Below is a small trained network, with its code and all its weights. Each question gives an input and a class and asks what happens when units are switched off, that is, made to give their printed mean instead of their output.

import numpy as np


def w(rows, s, z=0):
    codes = np.array(rows[::2]) - 128.0
    scale = np.full(codes.shape[1], s)
    scale[-1] = z or s
    return codes * scale


def f(y):
    return np.maximum(y, 0)


def log_softmax(a):
    a = a - a.max(-1, keepdims=True)
    return a - np.log(np.exp(a).sum(-1, keepdims=True))


def net(x, mask):
    res = np.array(x, float).reshape(1, 7) / 4 @ E
    y = f(res @ A[0][:, :-1].T + A[0][:, -1])
    res = res + np.where(mask, y, B[0][:, -1]) @ B[0][:, :-1]
    return log_softmax(res[-1] @ U[:, :-1].T + U[:, -1])


A, B = {}, {}
E = w([
[253,50,127],'x0',
[126,130,130],'x1',
[218,244,109],'x2',
[129,125,129],'x3',
[124,125,128],'x4',
[132,127,129],'x5',
[147,130,254],'x6',
],0.0085)
A[0] = w([
[69,47,162,51],'neuron 1',
[63,162,95,112],'neuron 2',
[57,121,136,122],'neuron 3',
[199,79,89,116],'neuron 4',
[175,206,120,2],'neuron 5',
[81,64,125,32],'neuron 6',
[194,18,126,154],'neuron 7',
[148,144,245,93],'neuron 8',
[164,120,39,133],'neuron 9',
[166,119,215,91],'neuron 10',
],0.012,0.0048)
B[0] = w([
[215,157,39,221],'neuron 1',
[36,95,217,210],'neuron 2',
[163,254,160,210],'neuron 3',
[10,104,241,209],'neuron 4',
[243,140,24,179],'neuron 5',
[245,138,3,188],'neuron 6',
[176,233,204,254],'neuron 7',
[65,54,27,221],'neuron 8',
[61,58,95,201],'neuron 9',
[50,70,70,201],'neuron 10',
],0.0077,0.0083)
U = w([
[142,140,144,244],'0',
[127,164,184,212],'1',
[236,183,72,2],'2',
[56,6,91,8],'3',
],0.012,0.008)

Each question gives the input, the list of numbers given to net, and the class t.
The units are the neurons (one row each of A and B). Each row of codes is followed by its name. A weight is (code - 128) times the scale printed after its matrix; where a second scale follows, it is the last column's (A, B and U).
mask holds one flag per neuron, in row order. A switched-off neuron (its flag False) gives its mean, the last column of its row in B, instead of its output. The means were averaged over made-up inputs and are rounded, as every weight is.
A unit's drop is (log p(t) with every unit on - log p(t) with that unit switched off) / (log p(t) with every unit on - log p(t) with every unit switched off).
The circuit of an input: a set's keep is (log p(t) with only the set's units on - log p(t) with every unit switched off) / (log p(t) with every unit on - log p(t) with every unit switched off). Starting from all 10 units, units are removed one at a time, each time the one whose removal leaves the highest keep (on an exact tie, the one counted first), for as long as the keep stays at least 0.8.
circuit, biggest first: the units of the circuit, biggest drop first
most important unit: the unit with the biggest drop
k most important neurons: the k neurons with the biggest drops, biggest first
drop of u: that unit's drop, to one decimal
input [-6,-3,-8,-3,5,5,-8], class 2: circuit, biggest first => [neuron 3; neuron 6]
input [7,-4,-5,1,3,0,-2], class 1: most important unit => neuron 7
input [1,-5,0,-5,-2,-3,6], class 3: circuit, biggest first => [neuron 8; neuron 10]
input [-4,-8,5,1,-6,7,-6], class 3: circuit, biggest first => [neuron 7; neuron 9]
input [8,4,4,8,0,4,-8], class 0: 2 most important neurons => [neuron 7; neuron 4]
input [-1,-4,-3,1,4,-3,5], class 3: 4 most important neurons => [neuron 8; neuron 7; neuron 10; neuron 5]
input [-3,-5,8,-5,8,-6,6], class 2: 3 most important neurons => [neuron 5; neuron 4; neuron 2]
input [7,-2,-1,-5,-5,-1,-5], class 1: 2 most important neurons => [neuron 7; neuron 4]
input [5,-5,6,6,8,-2,1], class 0: 4 most important neurons => [neuron 4; neuron 1; neuron 6; neuron 3]
input [-6,1,5,-3,4,5,-7], class 3: 4 most important neurons => [neuron 7; neuron 9; neuron 2; neuron 3]
input [-5,-5,4,1,3,-8,7], class 3: circuit, biggest first => [neuron 8; neuron 7]
input [-4,-1,6,-3,-5,-1,-8], class 3: circuit, biggest first => [neuron 9; neuron 7]
input [-1,7,2,1,-8,-4,-4], class 3: 3 most important neurons => [neuron 7; neuron 3; neuron 9]
input [8,2,8,7,4,-6,-5], class 1: most important unit => neuron 4
input [4,-1,-2,-1,1,0,-1], class 1: circuit, biggest first => [neuron 7; neuron 8; neuron 4]
input [3,-6,0,1,-7,-2,5], class 3: 3 most important neurons => [neuron 8; neuron 10; neuron 3]
input [6,3,-2,3,3,2,-1], class 1: circuit, biggest first => [neuron 7; neuron 4]
input [7,5,4,-7,-7,-7,-8], class 3: 2 most important neurons => [neuron 9; neuron 4]
input [2,0,-8,6,7,7,-8], class 2: 2 most important neurons => [neuron 6; neuron 1]
input [7,3,-4,4,3,0,-3], class 1: most important unit => neuron 7
input [1,5,-7,3,-1,3,7], class 2: circuit, biggest first => [neuron 1; neuron 6]
input [-3,6,5,-4,-2,6,4], class 2: 2 most important neurons => [neuron 5; neuron 4]
input [6,2,-6,7,-2,4,-7], class 0: 3 most important neurons => [neuron 7; neuron 4; neuron 8]
input [-6,1,-1,7,6,2,8], class 3: 2 most important neurons => [neuron 8; neuron 7]
input [6,8,1,-5,7,7,-4], class 1: drop of neuron 4 => 0.2
